Below is a small trained network, with its code and all its weights. Each question gives an input and a target symbol and asks what happens when units are switched off, that is, made to give their printed mean instead of their output.

import numpy as np


def w(rows, s, z=0):
    codes = np.array(rows[::2]) - 128.0
    scale = np.full(codes.shape[1], s)
    scale[-1] = z or s
    return codes * scale


def norm(h):
    return h / np.sqrt((h * h).mean(-1, keepdims=True) + 1e-5)


def f(y):
    return np.maximum(y, 0)


def softmax(a):
    e = np.exp(a - a.max(-1, keepdims=True))
    return e / e.sum(-1, keepdims=True)


def log_softmax(a):
    a = a - a.max(-1, keepdims=True)
    return a - np.log(np.exp(a).sum(-1, keepdims=True))


def net(x, mask):
    ids = ['αβγδεζηθλμξπστψω'.index(c) for c in x.split()]
    T = len(ids)
    res = E[ids] + P[:T]
    u = 0
    for l in range(3):
        q, k, v = (norm(res) @ M[l].T for M in (Q, K, V))
        z = softmax(np.where(np.tri(T) > 0, q @ k.T / 2**0.5, -1e9)) @ v
        res = res + np.where(mask[u], z, O[l][:, -1]) @ O[l][:, :-1]
        u += 1
        y = f(norm(res) @ A[l][:, :-1].T + A[l][:, -1])
        res = res + np.where(mask[u : u + 8], y, B[l][:, -1]) @ B[l][:, :-1]
        u += 8
    return log_softmax(norm(res)[-1] @ U[:, :-1].T + U[:, -1])


Q, K, V, O, A, B = {}, {}, {}, {}, {}, {}
E = w([
[124,231,137],'α',
[95,51,30],'β',
[126,101,150],'γ',
[133,99,147],'δ',
[132,109,162],'ε',
[136,100,148],'ζ',
[135,100,148],'η',
[178,148,183],'θ',
[93,96,19],'λ',
[144,117,163],'μ',
[139,118,164],'ξ',
[131,109,157],'π',
[142,246,159],'σ',
[129,108,160],'τ',
[139,121,163],'ψ',
[65,155,2],'ω',
],0.016)
P = w([
[179,45,75],'0',
[131,103,101],'1',
[151,203,64],'2',
[152,119,133],'3',
[35,1,142],'4',
[162,121,162],'5',
[67,95,179],'6',
[156,136,116],'7',
],0.015)
Q[0] = w([
[151,60,210],'L0H0',
[254,238,84],'L0H0',
],0.0061)
K[0] = w([
[142,42,118],'L0H0',
[107,138,6],'L0H0',
],0.015)
V[0] = w([
[255,197,160],'L0H0',
[68,112,187],'L0H0',
],0.0064)
O[0] = w([
[4,40,144,13],'L0H0',
[118,105,78,4],'L0H0',
],0.0047,0.0013)
A[0] = w([
[83,146,86,179],'L0N0',
[108,88,86,104],'L0N1',
[128,114,106,250],'L0N2',
[157,250,88,161],'L0N3',
[84,84,203,185],'L0N4',
[185,157,111,65],'L0N5',
[69,148,94,81],'L0N6',
[102,140,187,16],'L0N7',
],0.013,0.0022)
B[0] = w([
[119,212,234,214],'L0N0',
[170,200,122,217],'L0N1',
[20,228,145,205],'L0N2',
[41,3,51,254],'L0N3',
[123,116,46,234],'L0N4',
[113,74,31,174],'L0N5',
[139,8,227,189],'L0N6',
[129,35,85,153],'L0N7',
],0.006,0.0052)
Q[1] = w([
[235,169,139],'L1H0',
[254,114,12],'L1H0',
],0.0076)
K[1] = w([
[185,80,71],'L1H0',
[70,88,2],'L1H0',
],0.0095)
V[1] = w([
[213,116,209],'L1H0',
[110,252,172],'L1H0',
],0.011)
O[1] = w([
[68,7,136,4],'L1H0',
[195,28,46,2],'L1H0',
],0.011,0.009)
A[1] = w([
[24,177,104,128],'L1N0',
[100,11,79,250],'L1N1',
[153,161,64,177],'L1N2',
[118,13,185,116],'L1N3',
[20,139,45,56],'L1N4',
[130,176,149,40],'L1N5',
[125,86,129,100],'L1N6',
[87,114,211,34],'L1N7',
],0.011,0.002)
B[1] = w([
[132,73,254,254],'L1N0',
[243,17,138,130],'L1N1',
[151,54,136,176],'L1N2',
[216,98,160,132],'L1N3',
[143,189,124,188],'L1N4',
[128,144,134,186],'L1N5',
[149,80,27,128],'L1N6',
[60,118,109,163],'L1N7',
],0.0066,0.0095)
Q[2] = w([
[247,208,171],'L2H0',
[77,93,164],'L2H0',
],0.013)
K[2] = w([
[186,224,252],'L2H0',
[2,59,189],'L2H0',
],0.0044)
V[2] = w([
[193,2,162],'L2H0',
[15,101,50],'L2H0',
],0.0064)
O[2] = w([
[148,220,166,2],'L2H0',
[249,53,72,90],'L2H0',
],0.014,0.007)
A[2] = w([
[131,158,114,218],'L2N0',
[101,110,164,226],'L2N1',
[116,165,169,116],'L2N2',
[155,25,112,255],'L2N3',
[151,95,6,132],'L2N4',
[100,55,84,168],'L2N5',
[180,109,117,92],'L2N6',
[145,83,144,118],'L2N7',
],0.019,0.0023)
B[2] = w([
[80,101,209,178],'L2N0',
[209,90,10,228],'L2N1',
[135,179,132,254],'L2N2',
[184,124,179,132],'L2N3',
[213,87,67,149],'L2N4',
[142,172,169,138],'L2N5',
[104,145,132,128],'L2N6',
[167,114,169,131],'L2N7',
],0.012,0.0095)
U = w([
[166,254,206,227],'α',
[135,223,102,219],'β',
[61,135,120,149],'γ',
[89,109,104,78],'δ',
[85,90,166,37],'ε',
[102,103,109,18],'ζ',
[98,107,110,7],'η',
[182,105,180,190],'θ',
[194,161,42,24],'λ',
[136,85,181,112],'μ',
[122,96,166,78],'ξ',
[63,81,155,97],'π',
[106,145,99,34],'σ',
[79,98,153,1],'τ',
[118,88,166,75],'ψ',
[220,156,29,197],'ω',
],0.013,0.0039)

Each question gives the input, a string of symbols that net reads in full, and the target symbol t.
The units are the heads (2 rows each of Q, K, V and O) and the neurons (one row each of A and B). Each row of codes is followed by its name. A weight is (code - 128) times the scale printed after its matrix; where a second scale follows, it is the last column's (O, A, B and U).
mask holds one flag per unit, layer by layer, with each layer's heads first. A switched-off unit (its flag False) gives its mean, the last column of its rows in O or B, instead of its output. The means were averaged over made-up inputs and are rounded, as every weight is.
A unit's drop is (log p(t) with every unit on - log p(t) with that unit switched off) / (log p(t) with every unit on - log p(t) with every unit switched off).
The circuit of an input: a set's keep is (log p(t) with only the set's units on - log p(t) with every unit switched off) / (log p(t) with every unit on - log p(t) with every unit switched off). Starting from the 12 units with the biggest drops (on a tie, the unit counted first), units are removed one at a time, each time the one whose removal leaves the highest keep (on an exact tie, the one counted first), for as long as the keep stays at least 0.8.
units of the circuit, in order: the units of the circuit, biggest drop first
most important unit: the unit with the biggest drop
k most important neurons: the k neurons with the biggest drops, biggest first
k most important neurons of layer l: the k neurons of layer l with the biggest drops, biggest first
input θ π ω β β β ε, target β: 4 most important neurons : L0N4, L0N3, L2N1, L2N0
input β η π γ β θ γ, target θ: most important unit : L1H0
input τ ω ε, target ω: units of the circuit, in order : L2N4, L2H0, L0N3
input β ω θ, target ω: units of the circuit, in order : L0N3, L2H0
input ω π π α ω ω τ, target ω: 2 most important neurons : L0N0, L0N3
input ε β θ ω ζ, target ω: 3 most important neurons : L2N1, L0N0, L0N3
input ω σ ξ ζ ω β τ, target β: 2 most important neurons : L0N4, L0N3
input λ ω η, target ω: 3 most important neurons : L2N4, L0N5, L0N3
input σ π β β σ, target β: 2 most important neurons of layer 0 : L0N4, L0N0
input λ ω α, target ω: 4 most important neurons : L0N3, L2N4, L0N2, L0N0
input δ ω ω, target ω: units of the circuit, in order : L1H0, L2N4, L2H0
input ε ω ψ γ β β ψ, target β: 4 most important neurons : L0N4, L0N0, L2N1, L2N0
input ξ θ ω γ ε ω η, target ω: 3 most important neurons : L2N1, L2N0, L0N4
input λ ζ ω γ ε β σ, target β: 2 most important neurons : L0N0, L0N3
input α ω π, target ω: most important unit : L2N4
input σ α λ, target α: 3 most important neurons of layer 0 : L0N3, L0N6, L0N0
input γ ω ω γ γ β ψ, target β: 4 most important neurons of layer 0 : L0N4, L0N6, L0N3, L0N0
input θ ζ ω ω β, target ω: 2 most important neurons : L2N1, L0N3
input λ ω γ, target ω: 2 most important neurons of layer 2 : L2N4, L2N5
input β δ ω ω ψ, target ω: most important unit : L2N1
input ψ θ π γ θ ω, target α: 3 most important neurons of layer 0 : L0N3, L0N5, L0N1
input β ψ π ω τ, target ω: 2 most important neurons of layer 2 : L2N1, L2N0
input ε σ γ ω ω λ, target α: 2 most important neurons : L0N3, L2N1
input ω δ γ ω ξ, target ω: 3 most important neurons : L2N1, L0N0, L0N4
input δ λ π ξ τ ω ε, target ω: 4 most important neurons of layer 0 : L0N4, L0N0, L0N2, L0N3
input ω λ σ ω π, target ω: 2 most important neurons of layer 0 : L0N3, L0N6
